Below are the code and all the weights of a small trained network. Each question names an input and a target symbol and asks about switching units off, where a switched-off unit gives its printed mean instead of its output.

import numpy as np


def w(rows, s, z=0):
    codes = np.array(rows[::2]) - 128.0
    scale = np.full(codes.shape[1], s)
    scale[-1] = z or s
    return codes * scale


def f(y):
    return y / 2 * (1 + np.tanh(0.7978845608 * (y + 0.044715 * y**3)))


def softmax(a):
    e = np.exp(a - a.max(-1, keepdims=True))
    return e / e.sum(-1, keepdims=True)


def log_softmax(a):
    a = a - a.max(-1, keepdims=True)
    return a - np.log(np.exp(a).sum(-1, keepdims=True))


def net(x, mask):
    ids = ['ΛΣαδεηθμπτφψω'.index(c) for c in x.split()]
    T = len(ids)
    res = E[ids] + P[:T]
    u = 0
    for l in range(2):
        q, k, v = (res @ M[l].T for M in (Q, K, V))
        z = softmax(np.where(np.tri(T) > 0, q @ k.T / 4**0.5, -1e9)) @ v
        res = res + np.where(mask[u], z, O[l][:, -1]) @ O[l][:, :-1]
        u += 1
        y = f(res @ A[l][:, :-1].T + A[l][:, -1])
        res = res + np.where(mask[u : u + 4], y, B[l][:, -1]) @ B[l][:, :-1]
        u += 4
    return log_softmax(res[-1] @ U[:, :-1].T + U[:, -1])


Q, K, V, O, A, B = {}, {}, {}, {}, {}, {}
E = w([
[159,197,56],'Λ',
[235,164,161],'Σ',
[133,104,163],'α',
[120,72,153],'δ',
[148,4,108],'ε',
[121,186,72],'η',
[98,172,208],'θ',
[13,235,72],'μ',
[149,44,189],'π',
[253,247,87],'τ',
[179,55,164],'φ',
[44,104,184],'ψ',
[139,82,150],'ω',
],0.0048)
P = w([
[157,100,8],'0',
[123,125,111],'1',
[125,130,136],'2',
[124,131,137],'3',
[129,147,151],'4',
[131,142,165],'5',
[127,162,180],'6',
[140,150,186],'7',
[130,155,203],'8',
[125,170,219],'9',
[111,170,232],'10',
[112,172,251],'11',
[117,168,246],'12',
],0.0034)
Q[0] = w([
[180,217,93],'0.h1',
[132,78,128],'0.h1',
[144,1,182],'0.h1',
[187,133,106],'0.h1',
],0.019)
K[0] = w([
[189,103,1],'0.h1',
[133,166,187],'0.h1',
[87,241,243],'0.h1',
[183,168,95],'0.h1',
],0.015)
V[0] = w([
[102,201,201],'0.h1',
[146,134,59],'0.h1',
[254,135,197],'0.h1',
[200,161,86],'0.h1',
],0.0092)
O[0] = w([
[114,122,33,11],'0.h1',
[123,169,174,171],'0.h1',
[251,143,89,185],'0.h1',
[171,188,146,176],'0.h1',
],0.012,0.0012)
A[0] = w([
[118,248,130,4],'0.n1',
[68,165,103,190],'0.n2',
[123,98,21,79],'0.n3',
[120,79,227,140],'0.n4',
],0.012,0.0016)
B[0] = w([
[93,252,117,227],'0.n1',
[112,152,65,126],'0.n2',
[102,177,212,114],'0.n3',
[119,50,169,254],'0.n4',
],0.016,0.0019)
Q[1] = w([
[6,161,2],'1.h1',
[117,110,209],'1.h1',
[82,124,134],'1.h1',
[201,140,67],'1.h1',
],0.0059)
K[1] = w([
[203,3,74],'1.h1',
[152,209,139],'1.h1',
[164,132,119],'1.h1',
[59,92,143],'1.h1',
],0.0063)
V[1] = w([
[65,135,160],'1.h1',
[115,115,10],'1.h1',
[112,172,211],'1.h1',
[116,111,157],'1.h1',
],0.012)
O[1] = w([
[169,149,155,145],'1.h1',
[143,102,1,3],'1.h1',
[150,105,238,228],'1.h1',
[125,167,142,143],'1.h1',
],0.012,0.0049)
A[1] = w([
[158,23,131,38],'1.n1',
[9,103,139,252],'1.n2',
[169,25,82,225],'1.n3',
[110,47,133,15],'1.n4',
],0.013,0.003)
B[1] = w([
[117,250,139,254],'1.n1',
[36,76,125,229],'1.n2',
[164,90,71,189],'1.n3',
[71,199,130,194],'1.n4',
],0.02,0.0045)
U = w([
[218,210,137,114],'Λ',
[65,178,82,189],'Σ',
[139,117,108,84],'α',
[59,100,94,129],'δ',
[103,79,235,121],'ε',
[227,136,132,176],'η',
[149,80,79,179],'θ',
[148,118,50,149],'μ',
[114,117,105,70],'π',
[97,221,128,38],'τ',
[102,91,109,70],'φ',
[137,99,101,77],'ψ',
[171,1,142,253],'ω',
],0.0046,0.0061)

Each question gives the input, a string of symbols that net reads in full, and the target symbol t.
The units are the heads (4 rows each of Q, K, V and O) and the neurons (one row each of A and B). Each row of codes is followed by its name. A weight is (code - 128) times the scale printed after its matrix; where a second scale follows, it is the last column's (O, A, B and U).
mask holds one flag per unit, layer by layer, with each layer's heads first. A switched-off unit (its flag False) gives its mean, the last column of its rows in O or B, instead of its output. The means were averaged over made-up inputs and are rounded, as every weight is.
A unit's drop is (log p(t) with every unit on - log p(t) with that unit switched off) / (log p(t) with every unit on - log p(t) with every unit switched off).
The circuit of an input: a set's keep is (log p(t) with only the set's units on - log p(t) with every unit switched off) / (log p(t) with every unit on - log p(t) with every unit switched off). Starting from all 10 units, units are removed one at a time, each time the one whose removal leaves the highest keep (on an exact tie, the one counted first), for as long as the keep stays at least 0.8.
units of the circuit, in order: the units of the circuit, biggest drop first
k most important neurons: the k neurons with the biggest drops, biggest first
k most important neurons of layer l: the k neurons of layer l with the biggest drops, biggest first
drop of u: that unit's drop, to one decimal
input τ Σ τ, target Λ: most important neuron	[0.n1]
input μ ε ε, target Σ: 4 most important neurons	[1.n1 1.n4 0.n4 0.n1]
input τ ε α φ, target Λ: 3 most important neurons	[0.n1 1.n1 1.n2]
input ε ε τ, target ε: 2 most important neurons of layer 0	[0.n4 0.n2]
input τ Λ μ ε ε, target Σ: 3 most important neurons	[1.n1 0.n1 1.n4]
input ε η ε ε τ τ θ, target ε: units of the circuit, in order	[0.h1 1.h1 0.n4]
input ε θ μ μ, target ε: 2 most important neurons of layer 1	[1.n2 1.n1]
input τ τ δ ε ε ε, target τ: 4 most important neurons	[1.n1 0.n1 1.n4 0.n2]
input τ τ ω ε τ Λ ε, target Λ: 2 most important neurons of layer 0	[0.n1 0.n2]
input τ τ τ ε δ ε ε, target Λ: 3 most important neurons of layer 1	[1.n1 1.n2 1.n3]
input τ ε ω ε ε, target τ: 2 most important neurons of layer 1	[1.n1 1.n4]
input ε ε ε δ τ θ, target ε: 3 most important neurons of layer 0	[0.n4 0.n1 0.n2]
input ε Σ τ θ τ μ, target ε: drop of 1.h1	0.6
input τ ε μ ε τ ε α η π, target τ: drop of 1.n1	1.3
input τ τ τ α μ Σ δ τ α τ ε τ φ, target Λ: drop of 1.n3	0.0
